Below are the code and all the weights of a small trained network. Each question names an input and a target symbol and asks about switching units off, where a switched-off unit gives its printed mean instead of its output.

import numpy as np


def w(rows, s, z=0):
    codes = np.array(rows[::2]) - 128.0
    scale = np.full(codes.shape[1], s)
    scale[-1] = z or s
    return codes * scale


def f(y):
    return np.maximum(y, 0)


def softmax(a):
    e = np.exp(a - a.max(-1, keepdims=True))
    return e / e.sum(-1, keepdims=True)


def log_softmax(a):
    a = a - a.max(-1, keepdims=True)
    return a - np.log(np.exp(a).sum(-1, keepdims=True))


def net(x, mask):
    ids = ['ΛΨαβγδζηστω'.index(c) for c in x.split()]
    T = len(ids)
    res = E[ids] + P[:T]
    u = 0
    for l in range(2):
        q, k, v = (res @ M[l].T for M in (Q, K, V))
        z = softmax(np.where(np.tri(T) > 0, q @ k.T / 3**0.5, -1e9)) @ v
        res = res + np.where(mask[u], z, O[l][:, -1]) @ O[l][:, :-1]
        u += 1
        y = f(res @ A[l][:, :-1].T + A[l][:, -1])
        res = res + np.where(mask[u : u + 4], y, B[l][:, -1]) @ B[l][:, :-1]
        u += 4
    return log_softmax(res[-1] @ U[:, :-1].T + U[:, -1])


Q, K, V, O, A, B = {}, {}, {}, {}, {}, {}
E = w([
[169,114,207,85,2],'Λ',
[203,134,94,119,112],'Ψ',
[74,99,56,76,142],'α',
[129,135,153,118,144],'β',
[129,98,18,139,153],'γ',
[44,83,55,188,79],'δ',
[134,38,134,51,199],'ζ',
[56,113,167,157,148],'η',
[110,116,118,211,165],'σ',
[69,124,179,54,169],'τ',
[173,140,208,117,188],'ω',
],0.018)
P = w([
[156,255,117,129,140],'0',
[115,63,138,133,17],'1',
[115,64,120,133,80],'2',
[120,66,120,124,112],'3',
[121,70,112,112,139],'4',
[124,76,113,103,170],'5',
[126,87,107,97,201],'6',
],0.0087)
Q[0] = w([
[180,150,142,138,2],'0.h1',
[239,66,152,97,158],'0.h1',
[78,104,182,101,128],'0.h1',
],0.012)
K[0] = w([
[193,19,166,99,105],'0.h1',
[186,249,118,96,143],'0.h1',
[71,163,177,79,176],'0.h1',
],0.011)
V[0] = w([
[143,65,77,44,143],'0.h1',
[3,133,182,58,165],'0.h1',
[240,81,226,99,108],'0.h1',
],0.0074)
O[0] = w([
[133,176,2,28,168,254],'0.h1',
[42,205,210,131,178,173],'0.h1',
[206,151,182,59,143,47],'0.h1',
],0.0089,0.0021)
A[0] = w([
[110,161,116,171,161,254],'0.n1',
[89,59,138,200,162,106],'0.n2',
[176,184,133,89,79,172],'0.n3',
[2,92,80,151,197,54],'0.n4',
],0.0092,0.0026)
B[0] = w([
[202,2,104,140,90,158],'0.n1',
[34,29,81,41,162,181],'0.n2',
[18,136,75,118,139,162],'0.n3',
[120,126,153,91,46,247],'0.n4',
],0.0079,0.014)
Q[1] = w([
[51,138,67,50,119],'1.h1',
[113,87,51,4,113],'1.h1',
[118,132,82,140,53],'1.h1',
],0.015)
K[1] = w([
[105,42,126,2,155],'1.h1',
[184,76,136,30,222],'1.h1',
[141,66,109,103,48],'1.h1',
],0.0089)
V[1] = w([
[209,56,167,127,2],'1.h1',
[205,104,97,132,172],'1.h1',
[142,107,55,122,103],'1.h1',
],0.0085)
O[1] = w([
[134,168,100,213,56,212],'1.h1',
[205,75,117,162,67,85],'1.h1',
[153,76,6,102,131,253],'1.h1',
],0.012,0.0047)
A[1] = w([
[163,128,106,106,183,254],'1.n1',
[255,76,164,187,47,22],'1.n2',
[45,27,158,200,102,26],'1.n3',
[110,93,75,212,134,254],'1.n4',
],0.009,0.0042)
B[1] = w([
[118,173,172,114,86,194],'1.n1',
[88,167,131,57,122,206],'1.n2',
[177,253,154,83,209,246],'1.n3',
[169,80,171,194,144,251],'1.n4',
],0.012)
U = w([
[159,206,157,113,3,113],'Λ',
[252,215,89,81,42,51],'Ψ',
[79,147,56,120,101,160],'α',
[136,124,168,160,69,255],'β',
[162,77,116,149,105,168],'γ',
[171,214,49,123,122,51],'δ',
[187,80,148,40,114,49],'ζ',
[144,222,116,109,95,71],'η',
[205,148,144,154,123,180],'σ',
[75,121,173,145,76,145],'τ',
[180,139,218,143,42,188],'ω',
],0.0067,0.0063)

Each question gives the input, a string of symbols that net reads in full, and the target symbol t.
The units are the heads (3 rows each of Q, K, V and O) and the neurons (one row each of A and B). Each row of codes is followed by its name. A weight is (code - 128) times the scale printed after its matrix; where a second scale follows, it is the last column's (O, A, B and U).
mask holds one flag per unit, layer by layer, with each layer's heads first. A switched-off unit (its flag False) gives its mean, the last column of its rows in O or B, instead of its output. The means were averaged over made-up inputs and are rounded, as every weight is.
A unit's drop is (log p(t) with every unit on - log p(t) with that unit switched off) / (log p(t) with every unit on - log p(t) with every unit switched off).
The circuit of an input: a set's keep is (log p(t) with only the set's units on - log p(t) with every unit switched off) / (log p(t) with every unit on - log p(t) with every unit switched off). Starting from all 10 units, units are removed one at a time, each time the one whose removal leaves the highest keep (on an exact tie, the one counted first), for as long as the keep stays at least 0.8.
units of the circuit, in order: the units of the circuit, biggest drop first
k most important neurons: the k neurons with the biggest drops, biggest first
top k neurons in layer l: the k neurons of layer l with the biggest drops, biggest first
input ζ Ψ δ, target ζ: top 3 neurons in layer 0 : [0.n2, 0.n4, 0.n1]
input ζ α α δ γ, target ζ: units of the circuit, in order : [1.h1, 0.h1, 0.n4]
input Ψ ζ α β η, target Ψ: units of the circuit, in order : [1.n3, 1.h1, 0.h1]
input Λ ζ Ψ, target Λ: top neuron in layer 0 : [0.n2]
input σ ζ γ ζ Λ ζ γ, target σ: units of the circuit, in order : [0.h1, 1.n3, 1.n4]
input γ ζ α, target γ: 2 most important neurons : [1.n4, 1.n3]
input Ψ α ζ δ Ψ γ η, target Ψ: 2 most important neurons : [1.n3, 0.n4]
input η τ ζ α σ, target η: units of the circuit, in order : [1.n3, 0.h1]
input σ η Ψ σ ζ, target σ: units of the circuit, in order : [0.h1, 1.n3, 1.h1, 1.n4]
input τ Λ Ψ σ σ σ, target σ: 2 most important neurons : [1.n3, 1.n4]
input ζ Λ σ, target ζ: units of the circuit, in order : [0.n2, 1.h1, 0.h1, 0.n4]
input ζ α η σ Ψ Ψ α, target ζ: top 2 neurons in layer 0 : [0.n4, 0.n1]
input Ψ ζ γ ω, target Ψ: units of the circuit, in order : [0.h1, 1.h1]
input ζ ζ ζ σ η σ η, target ζ: top 3 neurons in layer 0 : [0.n1, 0.n4, 0.n2]
input α τ α Ψ η ζ, target α: units of the circuit, in order : [0.h1, 0.n4, 1.h1]
input α τ Ψ ζ, target α: units of the circuit, in order : [0.h1, 1.h1, 0.n4]
input η δ γ σ ζ Λ τ, target η: units of the circuit, in order : [0.h1, 1.n3, 1.n4]
input δ α Ψ η, target η: 4 most important neurons : [1.n3, 0.n2, 0.n4, 0.n1]
input Ψ ζ σ α α α, target Ψ: 3 most important neurons : [0.n4, 1.n2, 0.n3]
input γ Ψ Ψ ζ, target γ: top 2 neurons in layer 1 : [1.n4, 1.n2]
input η σ α ζ δ, target η: top neuron in layer 1 : [1.n3]
input σ Λ ζ Ψ γ, target σ: top 3 neurons in layer 1 : [1.n4, 1.n3, 1.n2]
input α Ψ η, target η: 3 most important neurons : [1.n3, 0.n2, 0.n1]
